Below is a small trained network, with its code and all its weights. Each question gives an input and a class and asks what happens when units are switched off, that is, made to give their printed mean instead of their output.

import numpy as np


def w(rows, s, z=0):
    codes = np.array(rows[::2]) - 128.0
    scale = np.full(codes.shape[1], s)
    scale[-1] = z or s
    return codes * scale


def f(y):
    return y / 2 * (1 + np.tanh(0.7978845608 * (y + 0.044715 * y**3)))


def log_softmax(a):
    a = a - a.max(-1, keepdims=True)
    return a - np.log(np.exp(a).sum(-1, keepdims=True))


def net(x, mask):
    res = np.array(x, float).reshape(1, 6) / 4 @ E
    y = f(res @ A[0][:, :-1].T + A[0][:, -1])
    res = res + np.where(mask, y, B[0][:, -1]) @ B[0][:, :-1]
    return log_softmax(res[-1] @ U[:, :-1].T + U[:, -1])


A, B = {}, {}
E = w([
[88,121,109,128,119,121,130,122,127],'x0',
[194,163,66,67,110,61,140,85,55],'x1',
[132,203,166,125,115,114,143,146,121],'x2',
[169,141,146,210,51,154,122,15,147],'x3',
[145,150,10,194,158,146,233,147,153],'x4',
[167,123,159,132,183,121,128,95,142],'x5',
],0.012)
A[0] = w([
[146,156,129,191,58,172,131,49,119,31],'N1',
[105,161,88,141,108,127,161,150,218,156],'N2',
[149,139,123,155,134,96,87,101,180,3],'N3',
[127,134,120,66,164,122,148,212,123,30],'N4',
[63,93,209,171,128,201,153,164,166,183],'N5',
[61,114,229,99,116,138,68,119,105,214],'N6',
[155,145,113,51,133,79,178,106,132,118],'N7',
[106,167,79,199,160,141,163,115,128,137],'N8',
[155,123,135,147,89,87,160,181,42,76],'N9',
[123,120,152,72,107,159,12,105,104,205],'N10',
[80,116,179,176,172,174,135,194,185,101],'N11',
[151,144,76,113,79,91,105,139,69,155],'N12',
[114,141,145,127,144,248,127,157,212,107],'N13',
[177,136,71,82,148,95,112,101,37,108],'N14',
[128,147,71,188,168,159,162,158,145,192],'N15',
[135,108,102,82,183,69,106,193,105,64],'N16',
[134,131,113,185,129,140,208,169,148,239],'N17',
[144,167,63,130,161,163,192,134,203,141],'N18',
[77,133,131,138,249,110,115,254,93,54],'N19',
],0.009,0.0016)
B[0] = w([
[89,72,207,226,54,178,83,131,148,198],'N1',
[174,118,126,147,132,122,165,120,135,175],'N2',
[151,111,147,148,78,133,84,138,132,139],'N3',
[125,112,167,174,119,146,97,168,177,202],'N4',
[117,183,91,62,138,105,135,93,139,231],'N5',
[179,102,120,127,178,85,178,213,81,239],'N6',
[107,116,106,98,113,124,145,75,162,175],'N7',
[109,71,135,133,144,107,158,171,117,184],'N8',
[125,139,123,119,74,140,152,108,94,157],'N9',
[173,99,133,142,184,64,187,182,74,218],'N10',
[168,188,82,1,44,133,137,80,200,221],'N11',
[169,127,79,133,148,108,105,106,163,178],'N12',
[135,171,40,98,149,117,72,66,147,203],'N13',
[110,203,65,66,93,83,112,55,163,198],'N14',
[130,123,139,125,185,78,144,184,63,199],'N15',
[85,82,188,192,97,171,45,125,171,203],'N16',
[155,124,108,140,130,114,179,155,86,195],'N17',
[172,117,148,124,167,122,126,178,90,201],'N18',
[102,95,178,207,101,170,95,108,153,246],'N19',
],0.0085,0.014)
U = w([
[167,107,129,135,225,81,164,221,3,217],'0',
[127,189,60,48,95,123,103,45,183,156],'1',
[69,81,214,242,74,206,63,128,172,4],'2',
],0.011,0.002)

Each question gives the input, the list of numbers given to net, and the class t.
The units are the neurons (one row each of A and B). Each row of codes is followed by its name. A weight is (code - 128) times the scale printed after its matrix; where a second scale follows, it is the last column's (A, B and U).
mask holds one flag per neuron, in row order. A switched-off neuron (its flag False) gives its mean, the last column of its row in B, instead of its output. The means were averaged over made-up inputs and are rounded, as every weight is.
A unit's drop is (log p(t) with every unit on - log p(t) with that unit switched off) / (log p(t) with every unit on - log p(t) with every unit switched off).
The circuit of an input: a set's keep is (log p(t) with only the set's units on - log p(t) with every unit switched off) / (log p(t) with every unit on - log p(t) with every unit switched off). Starting from the 12 units with the biggest drops (on a tie, the unit counted first), units are removed one at a time, each time the one whose removal leaves the highest keep (on an exact tie, the one counted first), for as long as the keep stays at least 0.8.
circuit, biggest first: the units of the circuit, biggest drop first
unit that matters most: the unit with the biggest drop
top k neurons: the k neurons with the biggest drops, biggest first
drop of u: that unit's drop, to one decimal
input [-4,7,0,3,-8,-8], class 0: circuit, biggest first -> (N10)
input [4,4,3,-7,-6,3], class 2: top 2 neurons -> (N16 N19)
input [-4,-6,6,8,8,-5], class 0: top 3 neurons -> (N15 N17 N18)
input [-3,-7,6,3,7,4], class 0: top 4 neurons -> (N15 N18 N17 N8)
input [-3,-7,5,2,-6,2], class 1: top 4 neurons -> (N11 N5 N13 N15)
input [8,-1,-1,5,-6,-1], class 0: top 2 neurons -> (N6 N10)
input [6,6,-2,-5,-2,2], class 1: top 2 neurons -> (N14 N1)
input [8,-1,1,5,5,4], class 0: top 2 neurons -> (N19 N16)
input [-5,3,2,-2,2,-3], class 1: top 2 neurons -> (N6 N10)
input [-4,-3,-8,8,8,2], class 0: top 2 neurons -> (N15 N18)
input [-8,8,-5,-5,-2,6], class 1: drop of N6 -> 0.0
input [-5,-4,-8,-6,-1,8], class 2: drop of N19 -> 0.5
input [2,4,-7,-3,2,3], class 1: drop of N1 -> 0.1
input [6,2,8,4,-2,-3], class 2: drop of N1 -> 0.2
input [7,5,2,1,-7,-6], class 0: unit that matters most -> N10
